Below are the code and all the weights of a small trained network. Each question names an input and a target symbol and asks about switching units off, where a switched-off unit gives its printed mean instead of its output.

import numpy as np


def w(rows, s, z=0):
    codes = np.array(rows[::2]) - 128.0
    scale = np.full(codes.shape[1], s)
    scale[-1] = z or s
    return codes * scale


def norm(h):
    return h / np.sqrt((h * h).mean(-1, keepdims=True) + 1e-5)


def f(y):
    return np.maximum(y, 0)


def softmax(a):
    e = np.exp(a - a.max(-1, keepdims=True))
    return e / e.sum(-1, keepdims=True)


def log_softmax(a):
    a = a - a.max(-1, keepdims=True)
    return a - np.log(np.exp(a).sum(-1, keepdims=True))


def net(x, mask):
    ids = ['ΔΠαβεμξφ'.index(c) for c in x.split()]
    T = len(ids)
    res = E[ids] + P[:T]
    r = norm(res)
    for j in range(2):
        rows = slice(2 * j, 2 * j + 2)
        q, k, v = (r @ M[0][rows].T for M in (Q, K, V))
        z = softmax(np.where(np.tri(T) > 0, q @ k.T / 2**0.5, -1e9)) @ v
        o = O[0][rows]
        res = res + np.where(mask[j], z, o[:, -1]) @ o[:, :-1]
    y = f(norm(res) @ A[0][:, :-1].T + A[0][:, -1])
    res = res + np.where(mask[2:14], y, B[0][:, -1]) @ B[0][:, :-1]
    return log_softmax(norm(res)[-1] @ U[:, :-1].T + U[:, -1])


Q, K, V, O, A, B = {}, {}, {}, {}, {}, {}
E = w([
[24,129,164,8,62,166,82,165],'Δ',
[146,124,210,124,176,60,112,26],'Π',
[73,89,119,103,179,117,181,32],'α',
[164,171,74,159,151,83,107,76],'β',
[168,61,152,205,135,237,179,84],'ε',
[160,202,72,142,99,187,196,136],'μ',
[5,68,11,80,111,73,123,198],'ξ',
[94,115,235,136,142,120,209,137],'φ',
],0.0019)
P = w([
[76,139,166,136,169,187,210,67],'0',
[167,69,87,102,48,115,201,52],'1',
[86,159,149,181,39,95,166,60],'2',
[205,136,125,54,247,144,161,183],'3',
[58,206,163,181,233,206,82,132],'4',
[175,127,117,78,111,50,227,128],'5',
[41,162,145,193,65,121,143,55],'6',
],0.0014)
Q[0] = w([
[152,165,134,132,169,114,222,92],'head 0',
[145,56,109,63,113,118,73,185],'head 0',
[60,182,141,208,252,217,17,162],'head 1',
[2,169,138,248,2,110,131,24],'head 1',
],0.0065)
K[0] = w([
[110,92,108,77,127,129,89,178],'head 0',
[181,120,126,154,146,137,186,95],'head 0',
[77,151,141,219,2,84,123,75],'head 1',
[45,202,155,183,211,161,88,141],'head 1',
],0.0088)
V[0] = w([
[149,215,198,65,80,145,93,121],'head 0',
[219,104,164,209,150,147,153,134],'head 0',
[3,83,214,34,156,173,150,184],'head 1',
[116,134,229,198,142,62,91,75],'head 1',
],0.0033)
O[0] = w([
[195,62,158,70,125,198,133,80,44],'head 0',
[158,251,106,141,119,145,167,80,32],'head 0',
[175,164,128,100,253,179,100,184,253],'head 1',
[213,108,112,61,132,65,201,162,95],'head 1',
],0.0037,0.00031)
A[0] = w([
[124,204,92,144,85,162,169,184,88],'neuron 0',
[167,103,128,209,175,139,144,131,150],'neuron 1',
[126,110,109,167,181,187,12,130,58],'neuron 2',
[77,81,72,131,122,61,106,166,92],'neuron 3',
[121,2,167,140,158,98,97,147,83],'neuron 4',
[193,54,113,98,88,118,153,97,209],'neuron 5',
[89,161,141,132,68,109,150,76,151],'neuron 6',
[73,142,171,85,192,55,133,75,64],'neuron 7',
[178,183,189,119,127,79,112,70,58],'neuron 8',
[131,93,133,128,14,76,137,120,4],'neuron 9',
[158,137,127,86,204,139,134,168,161],'neuron 10',
[117,138,176,181,132,181,220,163,118],'neuron 11',
],0.004,0.0032)
B[0] = w([
[124,51,86,81,117,167,108,142,191],'neuron 0',
[94,136,116,132,82,121,82,117,176],'neuron 1',
[109,39,170,32,116,127,134,158,145],'neuron 2',
[188,132,160,121,54,118,110,80,153],'neuron 3',
[129,231,63,116,105,162,121,172,151],'neuron 4',
[66,164,191,141,142,156,105,143,217],'neuron 5',
[189,148,148,142,186,141,126,145,253],'neuron 6',
[130,70,68,106,67,156,157,149,177],'neuron 7',
[175,70,88,80,120,153,86,154,157],'neuron 8',
[83,77,37,128,252,159,151,152,144],'neuron 9',
[104,123,130,199,122,81,107,117,237],'neuron 10',
[153,137,116,87,50,81,117,116,215],'neuron 11',
],0.0045,0.0032)
U = w([
[164,152,227,72,104,41,227,153,142],'Δ',
[39,103,189,79,156,186,73,202,55],'Π',
[125,150,166,194,61,192,89,25,210],'α',
[199,179,18,74,91,192,187,157,130],'β',
[50,68,52,155,61,33,59,183,178],'ε',
[206,2,174,80,223,135,82,86,130],'μ',
[188,211,96,207,249,61,102,158,84],'ξ',
[46,69,87,182,199,109,249,71,2],'φ',
],0.0073,0.0026)

Each question gives the input, a string of symbols that net reads in full, and the target symbol t.
The units are the heads (2 rows each of Q, K, V and O) and the neurons (one row each of A and B). Each row of codes is followed by its name. A weight is (code - 128) times the scale printed after its matrix; where a second scale follows, it is the last column's (O, A, B and U).
mask holds one flag per unit, heads first, then neurons. A switched-off unit (its flag False) gives its mean, the last column of its rows in O or B, instead of its output. The means were averaged over made-up inputs and are rounded, as every weight is.
A unit's drop is (log p(t) with every unit on - log p(t) with that unit switched off) / (log p(t) with every unit on - log p(t) with every unit switched off).
The circuit of an input: a set's keep is (log p(t) with only the set's units on - log p(t) with every unit switched off) / (log p(t) with every unit on - log p(t) with every unit switched off). Starting from the 12 units with the biggest drops (on a tie, the unit counted first), units are removed one at a time, each time the one whose removal leaves the highest keep (on an exact tie, the one counted first), for as long as the keep stays at least 0.8.
circuit, biggest first: the units of the circuit, biggest drop first
most important unit: the unit with the biggest drop
k most important neurons: the k neurons with the biggest drops, biggest first
which heads matter: for each layer, one digit per head in row order, 1 if its drop is at least 0.15 and else 0, layers parted by /
input μ Π α Δ φ μ, target μ: circuit, biggest first => (head 0)
input Π Π ξ, target Δ: which heads matter => 01
input Π α ξ μ φ μ φ, target ε: 2 most important neurons => (neuron 6; neuron 10)
input Δ φ α μ φ Π μ, target ξ: 2 most important neurons => (neuron 10; neuron 0)
input ξ μ φ μ Π, target ε: which heads matter => 10
input φ β μ φ, target φ: circuit, biggest first => (head 1; neuron 9)
input μ μ ε α μ ε, target ε: circuit, biggest first => (neuron 1; neuron 6)
input φ μ μ β Δ Δ ε, target μ: which heads matter => 01
input μ μ Π, target μ: which heads matter => 00
input μ ε μ β, target β: which heads matter => 11
input Δ μ Π μ μ β α, target Π: circuit, biggest first => (head 0; neuron 5)
input μ Π μ φ α φ, target ξ: which heads matter => 01
input μ α ξ Π, target ε: which heads matter => 00
input ε μ ξ α μ, target ε: circuit, biggest first => (head 0)
input μ μ α Π ξ μ Π, target Π: circuit, biggest first => (head 1; neuron 2)
input ε φ α, target β: 2 most important neurons => (neuron 7; neuron 10)
input Π Π ξ ε, target ε: circuit, biggest first => (head 0; neuron 1)
input ξ ε Π Δ μ β, target Π: circuit, biggest first => (neuron 2; head 1)
input φ α μ β, target ε: 4 most important neurons => (neuron 6; neuron 1; neuron 10; neuron 8)
input φ φ β α, target φ: most important unit => neuron 6
